Here is a tiny trained network, its code and every weight. The questions are about switching its units off for an input and a class, where a switched-off unit gives its printed mean instead of its output.

import numpy as np


def w(rows, s, z=0):
    codes = np.array(rows[::2]) - 128.0
    scale = np.full(codes.shape[1], s)
    scale[-1] = z or s
    return codes * scale


def norm(h):
    return h / np.sqrt((h * h).mean(-1, keepdims=True) + 1e-5)


def f(y):
    return y / 2 * (1 + np.tanh(0.7978845608 * (y + 0.044715 * y**3)))


def log_softmax(a):
    a = a - a.max(-1, keepdims=True)
    return a - np.log(np.exp(a).sum(-1, keepdims=True))


def net(x, mask):
    res = np.array(x, float).reshape(1, 5) / 4 @ E
    u = 0
    for l in range(4):
        y = f(norm(res) @ A[l][:, :-1].T + A[l][:, -1])
        res = res + np.where(mask[u : u + 4], y, B[l][:, -1]) @ B[l][:, :-1]
        u += 4
    return log_softmax(norm(res)[-1] @ U[:, :-1].T + U[:, -1])


A, B = {}, {}
E = w([
[55,122,193,118,105,14],'x0',
[70,157,172,171,196,106],'x1',
[100,75,234,96,140,162],'x2',
[108,74,1,190,112,109],'x3',
[144,114,127,215,75,173],'x4',
],0.0064)
A[0] = w([
[35,90,206,176,21,206,3],'L0N0',
[191,159,190,41,151,191,38],'L0N1',
[78,67,254,211,163,149,188],'L0N2',
[138,23,182,135,117,121,61],'L0N3',
],0.0065,0.0034)
B[0] = w([
[205,99,99,183,2,139,162],'L0N0',
[139,105,167,42,89,215,171],'L0N1',
[138,118,183,144,125,7,253],'L0N2',
[153,38,132,70,144,154,141],'L0N3',
],0.0084,0.0047)
A[1] = w([
[105,112,2,127,106,213,9],'L1N0',
[128,86,15,171,107,211,22],'L1N1',
[190,147,103,56,84,21,103],'L1N2',
[177,209,246,206,67,129,85],'L1N3',
],0.0068,0.0015)
B[1] = w([
[200,160,78,243,205,105,241],'L1N0',
[106,101,120,99,254,130,254],'L1N1',
[34,131,50,123,180,250,217],'L1N2',
[154,211,26,192,24,82,243],'L1N3',
],0.0079,0.0033)
A[2] = w([
[61,155,80,90,150,70,133],'L2N0',
[87,37,160,108,211,190,246],'L2N1',
[239,183,200,2,115,134,161],'L2N2',
[71,232,85,51,115,173,160],'L2N3',
],0.0076,0.0013)
B[2] = w([
[102,91,178,83,188,160,219],'L2N0',
[159,191,158,170,154,120,229],'L2N1',
[138,227,65,112,87,249,253],'L2N2',
[69,19,120,131,118,191,214],'L2N3',
],0.011,0.003)
A[3] = w([
[172,1,150,131,33,132,109],'L3N0',
[142,113,44,139,189,87,96],'L3N1',
[158,99,89,151,156,74,95],'L3N2',
[234,142,56,150,73,132,4],'L3N3',
],0.0089,0.0034)
B[3] = w([
[219,65,148,6,168,130,198],'L3N0',
[250,94,178,200,176,170,254],'L3N1',
[208,175,183,201,61,255,202],'L3N2',
[37,61,108,139,130,69,212],'L3N3',
],0.0099,0.0036)
U = w([
[41,145,227,105,197,27,102],'0',
[49,57,112,73,202,180,89],'1',
[220,125,114,219,214,165,232],'2',
[119,243,116,43,79,251,195],'3',
[227,40,174,55,66,99,148],'4',
[107,123,31,151,67,135,3],'5',
[153,211,153,194,52,15,70],'6',
],0.014,0.0033)

Each question gives the input, the list of numbers given to net, and the class t.
The units are the neurons (one row each of A and B). Each row of codes is followed by its name. A weight is (code - 128) times the scale printed after its matrix; where a second scale follows, it is the last column's (A, B and U).
mask holds one flag per neuron, layer by layer. A switched-off neuron (its flag False) gives its mean, the last column of its row in B, instead of its output. The means were averaged over made-up inputs and are rounded, as every weight is.
A unit's drop is (log p(t) with every unit on - log p(t) with that unit switched off) / (log p(t) with every unit on - log p(t) with every unit switched off).
The circuit of an input: a set's keep is (log p(t) with only the set's units on - log p(t) with every unit switched off) / (log p(t) with every unit on - log p(t) with every unit switched off). Starting from the 12 units with the biggest drops (on a tie, the unit counted first), units are removed one at a time, each time the one whose removal leaves the highest keep (on an exact tie, the one counted first), for as long as the keep stays at least 0.8.
circuit, biggest first: the units of the circuit, biggest drop first
unit that matters most: the unit with the biggest drop
top k neurons: the k neurons with the biggest drops, biggest first
k most important neurons of layer l: the k neurons of layer l with the biggest drops, biggest first
drop of u: that unit's drop, to one decimal
input [6,6,8,4,8], class 4: top 3 neurons	L3N0, L0N0, L0N3
input [8,-1,-5,-3,1], class 1: unit that matters most	L1N2
input [-2,8,-8,-3,4], class 6: top 2 neurons	L1N1, L1N2
input [-1,-1,-2,-7,3], class 3: top 2 neurons	L0N1, L2N2
input [-5,-4,8,1,3], class 4: top 2 neurons	L0N0, L3N0
input [0,2,8,-5,4], class 4: circuit, biggest first	L0N0, L3N0
input [5,4,-8,-5,-8], class 1: circuit, biggest first	L2N3, L1N2
input [3,1,5,-3,3], class 4: top 4 neurons	L3N0, L0N3, L0N0, L2N1
input [6,-2,6,8,-3], class 0: top 2 neurons	L1N3, L2N1
input [2,6,2,8,-6], class 0: top 2 neurons	L2N0, L1N0
input [6,-6,1,-7,4], class 3: top 2 neurons	L2N2, L0N1
input [1,0,0,-3,8], class 6: top 2 neurons	L1N3, L2N3
input [-2,-6,5,2,4], class 4: top 2 neurons	L0N0, L3N0
input [2,0,-6,-7,0], class 3: unit that matters most	L0N2
input [-1,3,5,7,-6], class 0: top 2 neurons	L1N0, L2N0
input [-7,4,4,1,7], class 4: top 2 neurons	L0N2, L2N2
input [-6,3,7,-6,8], class 4: top 3 neurons	L0N0, L0N2, L3N0
input [4,1,4,-3,-8], class 3: 2 most important neurons of layer 1	L1N1, L1N0
input [8,6,5,-7,7], class 6: top 2 neurons	L1N3, L0N0
input [6,-4,2,3,-3], class 1: unit that matters most	L1N2
input [3,2,0,-6,0], class 3: 2 most important neurons of layer 0	L0N1, L0N0
input [1,8,1,6,1], class 0: 2 most important neurons of layer 1	L1N0, L1N3
input [0,-2,-6,-3,-8], class 1: drop of L1N2	0.6
input [5,0,-2,0,-8], class 1: drop of L0N2	0.1
input [2,-6,-7,1,-6], class 1: drop of L1N2	1.0
input [-2,0,4,-8,3], class 3: drop of L1N1	0.0
input [8,0,-5,1,-5], class 1: circuit, biggest first	L1N2
